Below is a small trained network, with its code and all its weights. Each question gives an input and a class and asks what happens when units are switched off, that is, made to give their printed mean instead of their output.

import numpy as np


def w(rows, s, z=0):
    codes = np.array(rows[::2]) - 128.0
    scale = np.full(codes.shape[1], s)
    scale[-1] = z or s
    return codes * scale


def f(y):
    return y / 2 * (1 + np.tanh(0.7978845608 * (y + 0.044715 * y**3)))


def log_softmax(a):
    a = a - a.max(-1, keepdims=True)
    return a - np.log(np.exp(a).sum(-1, keepdims=True))


def net(x, mask):
    res = np.array(x, float).reshape(1, 6) / 4 @ E
    y = f(res @ A[0][:, :-1].T + A[0][:, -1])
    res = res + np.where(mask, y, B[0][:, -1]) @ B[0][:, :-1]
    return log_softmax(res[-1] @ U[:, :-1].T + U[:, -1])


A, B = {}, {}
E = w([
[161,102,93],'x0',
[123,133,134],'x1',
[53,157,84],'x2',
[145,116,111],'x3',
[116,252,97],'x4',
[102,139,123],'x5',
],0.012)
A[0] = w([
[138,195,175,45],'N0',
[134,154,100,22],'N1',
[196,187,84,144],'N2',
[83,114,78,121],'N3',
[190,122,152,170],'N4',
[240,49,131,206],'N5',
[137,205,53,152],'N6',
[143,252,105,62],'N7',
[81,115,103,164],'N8',
[144,102,152,46],'N9',
[140,159,51,59],'N10',
[128,145,237,205],'N11',
[131,146,108,15],'N12',
[108,135,162,254],'N13',
[84,136,231,237],'N14',
[176,125,168,91],'N15',
[116,159,128,46],'N16',
[93,197,153,140],'N17',
[98,65,158,218],'N18',
[76,77,83,95],'N19',
[206,136,203,185],'N20',
[143,72,141,89],'N21',
[146,33,168,24],'N22',
[54,52,151,56],'N23',
[113,90,152,38],'N24',
],0.013,0.0029)
B[0] = w([
[184,102,165,163],'N0',
[159,159,219,135],'N1',
[114,85,159,178],'N2',
[79,180,132,150],'N3',
[26,160,128,172],'N4',
[130,141,31,254],'N5',
[96,89,147,210],'N6',
[187,126,132,229],'N7',
[105,170,119,149],'N8',
[73,135,172,146],'N9',
[134,98,211,159],'N10',
[44,90,78,178],'N11',
[167,121,177,127],'N12',
[159,67,14,154],'N13',
[203,113,2,178],'N14',
[33,205,206,158],'N15',
[168,123,158,140],'N16',
[179,56,145,190],'N17',
[188,183,87,194],'N18',
[129,202,168,154],'N19',
[20,175,115,198],'N20',
[129,175,186,177],'N21',
[160,119,199,218],'N22',
[194,169,209,179],'N23',
[186,146,188,147],'N24',
],0.005,0.012)
U = w([
[182,111,253,3],'0',
[140,183,109,151],'1',
[82,157,155,154],'2',
[159,77,106,186],'3',
[137,97,129,151],'4',
[135,91,119,117],'5',
],0.014,0.0029)

Each question gives the input, the list of numbers given to net, and the class t.
The units are the neurons (one row each of A and B). Each row of codes is followed by its name. A weight is (code - 128) times the scale printed after its matrix; where a second scale follows, it is the last column's (A, B and U).
mask holds one flag per neuron, in row order. A switched-off neuron (its flag False) gives its mean, the last column of its row in B, instead of its output. The means were averaged over made-up inputs and are rounded, as every weight is.
A unit's drop is (log p(t) with every unit on - log p(t) with that unit switched off) / (log p(t) with every unit on - log p(t) with every unit switched off).
The circuit of an input: a set's keep is (log p(t) with only the set's units on - log p(t) with every unit switched off) / (log p(t) with every unit on - log p(t) with every unit switched off). Starting from the 12 units with the biggest drops (on a tie, the unit counted first), units are removed one at a time, each time the one whose removal leaves the highest keep (on an exact tie, the one counted first), for as long as the keep stays at least 0.8.
units of the circuit, in order: the units of the circuit, biggest drop first
unit that matters most: the unit with the biggest drop
top k neurons: the k neurons with the biggest drops, biggest first
drop when u is switched off: that unit's drop, to one decimal
input [-8,1,-6,-5,-2,-2], class 3: units of the circuit, in order -> [N14]
input [-6,-7,-2,-8,-2,0], class 5: units of the circuit, in order -> [N14, N11]
input [-3,6,-8,-7,1,6], class 2: units of the circuit, in order -> [N20, N11]
input [0,1,4,8,5,-4], class 5: top 2 neurons -> [N22, N23]
input [2,7,-6,8,1,-8], class 1: top 2 neurons -> [N5, N6]
input [-8,-3,3,-6,3,4], class 3: top 2 neurons -> [N17, N14]
input [-1,6,1,6,-5,6], class 1: top 2 neurons -> [N17, N18]
input [2,-1,-8,-8,-2,3], class 2: top 3 neurons -> [N20, N15, N4]
input [5,-3,-1,-1,-7,-2], class 0: top 3 neurons -> [N22, N23, N21]
input [8,-3,-8,-8,-6,-4], class 2: top 4 neurons -> [N5, N20, N4, N15]
input [-5,-4,-5,-8,0,5], class 5: drop when N14 is switched off -> 0.2
input [-8,8,1,3,8,-8], class 0: drop when N0 is switched off -> 0.1
input [-7,2,-8,3,-7,-8], class 1: drop when N5 is switched off -> 0.6
input [8,-2,6,-2,8,-4], class 0: unit that matters most -> N10
input [-8,6,-6,-8,4,-6], class 3: drop when N14 is switched off -> 0.4
